Each row has a hidden value. The values are split into ranges, and the group after each row names the range that its value falls in. Each part has its own value, ranges and names.
[-19.0  -9.8  11.1  16.2  21.0  13.5   1.9 -58.4   2.3   7.2   8.8 -52.4
   3.8  -7.7 -27.1 -15.3]
(78)
[-22.2  -4.0  22.1  33.6  48.2  22.4  -4.5 -63.6 -16.3  20.9  23.6 -75.4
 -25.1  -9.4 -29.8 -36.9]
(81)
[-28.0  40.1  -0.3  17.8  -1.1 -26.3   6.8  -4.0 -11.7  -9.1  26.6  -1.1
 -81.7  -7.5 -17.6 -45.4]
(81)
[ -5.7 -38.5   8.6   9.9  13.4  17.3  -0.4 -48.2   9.4  14.5   1.0 -50.2
  33.1  -4.0 -17.4   8.6]
(78)
[-22.0   9.1  15.3  23.6  25.5   8.0   2.4 -59.0  -9.0   6.8  13.9 -51.3
 -36.7  -9.7 -32.3 -26.2]
(81)
[-21.4  10.4  25.7  31.0  42.7  11.0  -2.3 -62.4 -16.7  17.7  33.0 -79.3
 -47.7 -11.7 -38.5 -43.1]
(81)
[-24.5  12.7  11.2  20.1  10.3   0.7   5.9 -62.8  -3.5  -1.9   6.6 -46.9
 -28.9 -10.6 -29.6 -27.8]
(79)
[-10.4 -26.0  13.2  18.0  29.5  19.3  -2.9 -51.3  -2.1  17.7  13.0 -52.8
   5.0  -4.8 -22.5  -8.1]
(78)
[ -4.4 -22.9  -0.2  -4.9 -20.8   7.6  -1.6 -17.3  21.3  -5.4 -15.6   0.6
  42.8   1.1   6.8  15.8]
(80)
[-11.8 -32.6   6.8  16.8  12.9  17.3   2.3 -59.4  14.1  10.3  -2.3 -61.3
  29.4  -8.0 -20.1   4.8]
(80)
[-28.7  35.2   0.5  24.8 -10.8 -10.2  10.0 -34.1   5.3 -17.6  -0.8 -32.8
 -53.4 -13.0 -15.4 -28.8]
(78)

Next part:
[-27.9  17.0 -12.9  14.4 -12.5 -57.4   4.1  22.9  18.4 -22.8  -8.3  20.4
 -32.4  46.4 -25.0 -33.9  24.3  -0.6  -6.3  20.1 -42.6  -9.1 -15.5]
R
[ 16.7   8.5   9.5 -11.3  16.0  -6.5   5.4 -35.1   1.6  21.1   5.4  15.2
  15.4 -26.1  15.0  14.0   3.8  -1.1  17.9   7.4  18.7  11.6  36.9]
V
[ 12.8  31.8  19.4   4.9   0.6 -26.1  22.0 -38.3  21.4  36.3   3.3  65.6
  22.7 -44.7  19.8 -18.8  16.1  19.2  28.2  29.2   3.9  10.0  29.4]
V
[ -5.7 -10.7  -8.1   3.9   7.6  40.9  -1.5  11.7   8.4  14.8 -31.8  -8.5
 -39.8  14.2  23.0  25.2   6.1   0.7 -36.7 -13.6  -5.2 -10.3 -22.3]
D
[-15.7  15.7  20.2  15.5  -3.9  24.9  25.5 -31.2 -21.0   0.3  89.3 -11.0
  18.5  10.3  -4.0   1.4 -13.2  20.5  21.5   5.5 -18.3  -1.6  -4.9]
D
[ 24.2  27.5  13.7 -14.6  -5.8 -25.7  11.4 -13.0  -7.3  -2.6  14.2 -17.9
  16.1 -46.3  19.6   7.3 -10.0  17.1   6.6   5.6  -1.1  12.6  11.0]
T
[-17.3   4.6  -8.2  13.9  11.6  60.0  11.4  18.8  13.3  33.7 -31.2  -3.3
 -33.4  -2.6  32.5  23.6   7.0   4.3 -31.3  -3.1   4.3  -6.7 -28.3]
T
[  1.1  33.9  18.7  11.0 -22.5 -18.9  25.4 -12.6  -4.3   7.3  38.5   0.7
  -2.8 -20.3   7.3 -15.9  -9.4  40.5   0.0  16.5 -22.5  -1.0 -25.5]
T
[-32.4   1.2  -3.5  17.5   1.0  15.1  11.4  24.5  -1.2   2.5  25.9  -4.8
 -15.5  29.9  -7.6  -1.5   0.2   2.2  -7.9  -4.7 -26.8 -12.9 -22.6]
R
[  7.3  22.1  12.4   4.4   3.0 -38.0  11.9 -31.8  12.7   8.1   2.6  28.1
   1.1  -8.6   2.3 -15.4  17.2  14.4  19.9  21.6  -8.3   8.7  16.2]
V
